Below is a small trained network, with its code and all its weights. Each question gives an input and a target symbol and asks what happens when units are switched off, that is, made to give their printed mean instead of their output.

import numpy as np


def w(rows, s, z=0):
    codes = np.array(rows[::2]) - 128.0
    scale = np.full(codes.shape[1], s)
    scale[-1] = z or s
    return codes * scale


def f(y):
    return y / 2 * (1 + np.tanh(0.7978845608 * (y + 0.044715 * y**3)))


def softmax(a):
    e = np.exp(a - a.max(-1, keepdims=True))
    return e / e.sum(-1, keepdims=True)


def log_softmax(a):
    a = a - a.max(-1, keepdims=True)
    return a - np.log(np.exp(a).sum(-1, keepdims=True))


def net(x, mask):
    ids = ['ΘΠΣΩαβγεζηλμξτφψ'.index(c) for c in x.split()]
    T = len(ids)
    res = E[ids] + P[:T]
    q, k, v = (res @ M[0].T for M in (Q, K, V))
    z = softmax(np.where(np.tri(T) > 0, q @ k.T / 2**0.5, -1e9)) @ v
    res = res + np.where(mask[0], z, O[0][:, -1]) @ O[0][:, :-1]
    y = f(res @ A[0][:, :-1].T + A[0][:, -1])
    res = res + np.where(mask[1:9], y, B[0][:, -1]) @ B[0][:, :-1]
    return log_softmax(res[-1] @ U[:, :-1].T + U[:, -1])


Q, K, V, O, A, B = {}, {}, {}, {}, {}, {}
E = w([
[158,210,198,186,142,194],'Θ',
[122,84,105,112,95,189],'Π',
[84,149,222,197,178,104],'Σ',
[103,176,205,6,178,107],'Ω',
[142,109,84,139,79,143],'α',
[111,156,179,158,134,140],'β',
[151,160,108,110,104,101],'γ',
[161,251,175,80,114,175],'ε',
[126,112,101,167,89,131],'ζ',
[185,110,114,57,186,119],'η',
[131,164,140,152,125,102],'λ',
[113,102,131,72,138,103],'μ',
[137,210,118,94,85,43],'ξ',
[110,113,129,93,105,145],'τ',
[119,128,164,159,167,73],'φ',
[124,118,124,70,130,108],'ψ',
],0.02)
P = w([
[72,9,102,53,27,155],'0',
[64,182,103,143,142,116],'1',
[87,155,86,147,127,126],'2',
[196,101,150,90,56,93],'3',
[62,192,89,118,123,125],'4',
[149,137,86,153,122,117],'5',
[215,105,151,101,73,91],'6',
[64,213,113,119,137,121],'7',
[153,155,124,163,166,103],'8',
[231,109,152,97,79,88],'9',
[53,198,89,102,104,133],'10',
[173,167,114,136,144,137],'11',
],0.015)
Q[0] = w([
[2,212,71,111,136,156],'head 0',
[88,108,50,164,209,160],'head 0',
],0.0084)
K[0] = w([
[2,22,170,75,48,118],'head 0',
[28,88,72,138,134,71],'head 0',
],0.0082)
V[0] = w([
[80,93,152,201,93,6],'head 0',
[131,78,118,185,86,163],'head 0',
],0.012)
O[0] = w([
[207,126,84,24,150,217,21],'head 0',
[252,162,132,84,106,116,7],'head 0',
],0.011,0.0013)
A[0] = w([
[186,33,254,111,101,153,1],'neuron 0',
[57,149,149,170,143,124,78],'neuron 1',
[90,65,204,117,135,237,65],'neuron 2',
[135,127,113,153,193,166,127],'neuron 3',
[135,191,160,128,101,141,207],'neuron 4',
[63,185,67,85,244,127,158],'neuron 5',
[166,146,160,113,71,91,148],'neuron 6',
[136,138,71,97,78,49,239],'neuron 7',
],0.0099,0.0041)
B[0] = w([
[52,232,99,164,155,134,152],'neuron 0',
[199,137,96,63,98,126,254],'neuron 1',
[111,155,102,135,161,114,142],'neuron 2',
[152,192,88,29,2,96,134],'neuron 3',
[98,5,94,100,171,103,227],'neuron 4',
[130,108,89,201,59,186,242],'neuron 5',
[112,81,100,215,99,178,199],'neuron 6',
[144,115,149,145,190,147,236],'neuron 7',
],0.009,0.0084)
U = w([
[166,167,81,36,99,64,161],'Θ',
[103,119,91,109,193,101,132],'Π',
[134,52,98,142,157,118,76],'Σ',
[117,154,127,119,210,101,229],'Ω',
[54,246,111,162,217,141,160],'α',
[57,201,122,175,138,208,134],'β',
[53,234,23,179,42,111,3],'γ',
[9,199,64,87,132,52,91],'ε',
[49,131,189,255,181,170,209],'ζ',
[101,28,195,162,244,92,199],'η',
[142,105,119,177,116,156,81],'λ',
[152,68,179,109,16,44,173],'μ',
[199,61,110,58,117,58,111],'ξ',
[61,128,109,160,145,135,59],'τ',
[168,142,101,130,62,141,58],'φ',
[159,73,155,150,168,129,131],'ψ',
],0.0065,0.0037)

Each question gives the input, a string of symbols that net reads in full, and the target symbol t.
The units are the heads (2 rows each of Q, K, V and O) and the neurons (one row each of A and B). Each row of codes is followed by its name. A weight is (code - 128) times the scale printed after its matrix; where a second scale follows, it is the last column's (O, A, B and U).
mask holds one flag per unit, heads first, then neurons. A switched-off unit (its flag False) gives its mean, the last column of its rows in O or B, instead of its output. The means were averaged over made-up inputs and are rounded, as every weight is.
A unit's drop is (log p(t) with every unit on - log p(t) with that unit switched off) / (log p(t) with every unit on - log p(t) with every unit switched off).
The circuit of an input: a set's keep is (log p(t) with only the set's units on - log p(t) with every unit switched off) / (log p(t) with every unit on - log p(t) with every unit switched off). Starting from all 9 units, units are removed one at a time, each time the one whose removal leaves the highest keep (on an exact tie, the one counted first), for as long as the keep stays at least 0.8.
circuit, biggest first: the units of the circuit, biggest drop first
most important unit: the unit with the biggest drop
k most important neurons: the k neurons with the biggest drops, biggest first
input Ω ε Ω Ω Ω Π φ ε, target γ: circuit, biggest first	(head 0; neuron 5; neuron 1)
input ψ τ Θ λ ζ Σ Π α Ω ζ, target ζ: circuit, biggest first	(neuron 1; head 0; neuron 6)
input Ω Θ β, target γ: circuit, biggest first	(head 0; neuron 1; neuron 7)
input φ μ Ω Θ Ω η Σ β η ξ, target η: most important unit	neuron 7
input ψ α ζ Ω ζ η ζ α Θ η, target η: circuit, biggest first	(head 0; neuron 1)
input Ω λ ξ Σ φ λ Π α Ω τ μ, target γ: circuit, biggest first	(head 0; neuron 5; neuron 1)
input ζ ψ β Π Π ε Ω, target μ: circuit, biggest first	(head 0; neuron 1)
input ζ γ μ φ ε φ ε τ λ Ω γ, target ξ: circuit, biggest first	(head 0; neuron 4)
input Ω Σ λ φ ε Π λ Ω Σ β τ, target γ: 3 most important neurons	(neuron 1; neuron 5; neuron 4)
input ξ φ μ Σ Ω, target β: circuit, biggest first	(neuron 5; head 0)
input Θ Ω ψ Θ ξ ξ Ω η Σ Ω, target η: circuit, biggest first	(head 0; neuron 5; neuron 1)
input ε η ε α φ α α ε Θ β, target ζ: 3 most important neurons	(neuron 0; neuron 6; neuron 3)
input Ω Ω ε Θ ψ Ω α, target ζ: circuit, biggest first	(head 0; neuron 1; neuron 7)
input Ω Ω γ Σ λ, target γ: circuit, biggest first	(head 0; neuron 1; neuron 5)
input ζ ζ ε Θ η, target ξ: most important neuron	(neuron 0)
input ξ ζ τ Ω, target ε: circuit, biggest first	(head 0; neuron 7)
input τ φ α γ γ μ η, target η: 3 most important neurons	(neuron 5; neuron 1; neuron 3)
input Ω Π μ Π β Π η Σ, target γ: 3 most important neurons	(neuron 1; neuron 5; neuron 7)
input Ω Σ λ γ β, target γ: circuit, biggest first	(head 0; neuron 1; neuron 5)
input Ω ε ε ε Ω, target γ: most important unit	neuron 5
input Ω Ω ψ, target γ: 3 most important neurons	(neuron 5; neuron 1; neuron 4)
input Σ β α Σ φ ε β φ ψ Θ, target ζ: 3 most important neurons	(neuron 0; neuron 6; neuron 3)
input γ η β ε η ε β, target μ: 2 most important neurons	(neuron 1; neuron 7)
input Ω ε Ω ξ Θ γ ξ α Ω ψ φ, target γ: 3 most important neurons	(neuron 1; neuron 5; neuron 4)
input ε φ τ Σ η φ η ε ξ Ω, target μ: 3 most important neurons	(neuron 1; neuron 0; neuron 7)
